Below is a small trained network, with its code and all its weights. Each question gives an input and a class and asks what happens when units are switched off, that is, made to give their printed mean instead of their output.

import numpy as np


def w(rows, s, z=0):
    codes = np.array(rows[::2]) - 128.0
    scale = np.full(codes.shape[1], s)
    scale[-1] = z or s
    return codes * scale


def f(y):
    return np.maximum(y, 0)


def log_softmax(a):
    a = a - a.max(-1, keepdims=True)
    return a - np.log(np.exp(a).sum(-1, keepdims=True))


def net(x, mask):
    res = np.array(x, float).reshape(1, 5) / 4 @ E
    y = f(res @ A[0][:, :-1].T + A[0][:, -1])
    res = res + np.where(mask, y, B[0][:, -1]) @ B[0][:, :-1]
    return log_softmax(res[-1] @ U[:, :-1].T + U[:, -1])


A, B = {}, {}
E = w([
[67,59,109,218,117],'x0',
[148,128,4,74,106],'x1',
[202,61,199,192,75],'x2',
[177,50,125,116,254],'x3',
[237,200,47,212,144],'x4',
],0.0071)
A[0] = w([
[110,168,26,130,163,163],'n1',
[120,92,125,227,23,146],'n2',
[116,113,153,219,39,112],'n3',
[80,163,24,112,159,200],'n4',
[103,69,187,180,190,114],'n5',
[254,150,135,142,161,217],'n6',
[96,56,189,163,207,143],'n7',
[138,181,163,186,51,247],'n8',
[80,83,134,16,93,195],'n9',
[251,114,75,158,173,142],'n10',
[99,97,112,192,33,219],'n11',
[75,63,175,46,124,242],'n12',
[241,138,116,171,159,219],'n13',
[89,60,212,160,172,193],'n14',
],0.0085,0.0015)
B[0] = w([
[120,180,4,164,177,225],'n1',
[44,65,138,229,44,220],'n2',
[57,117,184,212,36,210],'n3',
[88,176,21,128,159,238],'n4',
[157,111,216,207,225,222],'n5',
[219,102,131,115,123,224],'n6',
[141,134,177,165,231,238],'n7',
[135,170,176,167,2,216],'n8',
[56,102,151,33,116,242],'n9',
[241,46,52,144,99,233],'n10',
[16,99,131,162,89,211],'n11',
[68,84,194,59,157,254],'n12',
[239,76,117,133,90,225],'n13',
[113,132,232,164,197,246],'n14',
],0.0072,0.0065)
U = w([
[83,106,138,195,60,56],'0',
[210,67,92,135,119,98],'1',
[168,215,162,110,86,248],'2',
[127,119,177,165,211,97],'3',
[85,111,144,4,119,120],'4',
[100,198,52,122,157,186],'5',
],0.012,0.0019)

Each question gives the input, the list of numbers given to net, and the class t.
The units are the neurons (one row each of A and B). Each row of codes is followed by its name. A weight is (code - 128) times the scale printed after its matrix; where a second scale follows, it is the last column's (A, B and U).
mask holds one flag per neuron, in row order. A switched-off neuron (its flag False) gives its mean, the last column of its row in B, instead of its output. The means were averaged over made-up inputs and are rounded, as every weight is.
A unit's drop is (log p(t) with every unit on - log p(t) with that unit switched off) / (log p(t) with every unit on - log p(t) with every unit switched off).
The circuit of an input: a set's keep is (log p(t) with only the set's units on - log p(t) with every unit switched off) / (log p(t) with every unit on - log p(t) with every unit switched off). Starting from the 12 units with the biggest drops (on a tie, the unit counted first), units are removed one at a time, each time the one whose removal leaves the highest keep (on an exact tie, the one counted first), for as long as the keep stays at least 0.8.
circuit, biggest first: the units of the circuit, biggest drop first
top k neurons: the k neurons with the biggest drops, biggest first
drop of u: that unit's drop, to one decimal
input [1,3,-5,-7,-5], class 4: circuit, biggest first -> n9
input [-4,-6,0,-2,6], class 1: circuit, biggest first -> n13; n6
input [-3,5,7,4,-6], class 4: circuit, biggest first -> n9; n12
input [8,-3,5,1,-5], class 3: top 3 neurons -> n7; n5; n14
input [3,-5,5,5,6], class 1: top 3 neurons -> n10; n13; n6
input [-6,2,-6,4,8], class 1: top 3 neurons -> n10; n13; n6
input [7,7,-3,0,-4], class 4: top 2 neurons -> n9; n12
input [2,2,-1,-3,-4], class 4: drop of n9 -> 0.1
input [0,-4,-5,3,6], class 1: drop of n13 -> 0.1
input [-7,-4,-2,6,0], class 1: drop of n6 -> 0.3
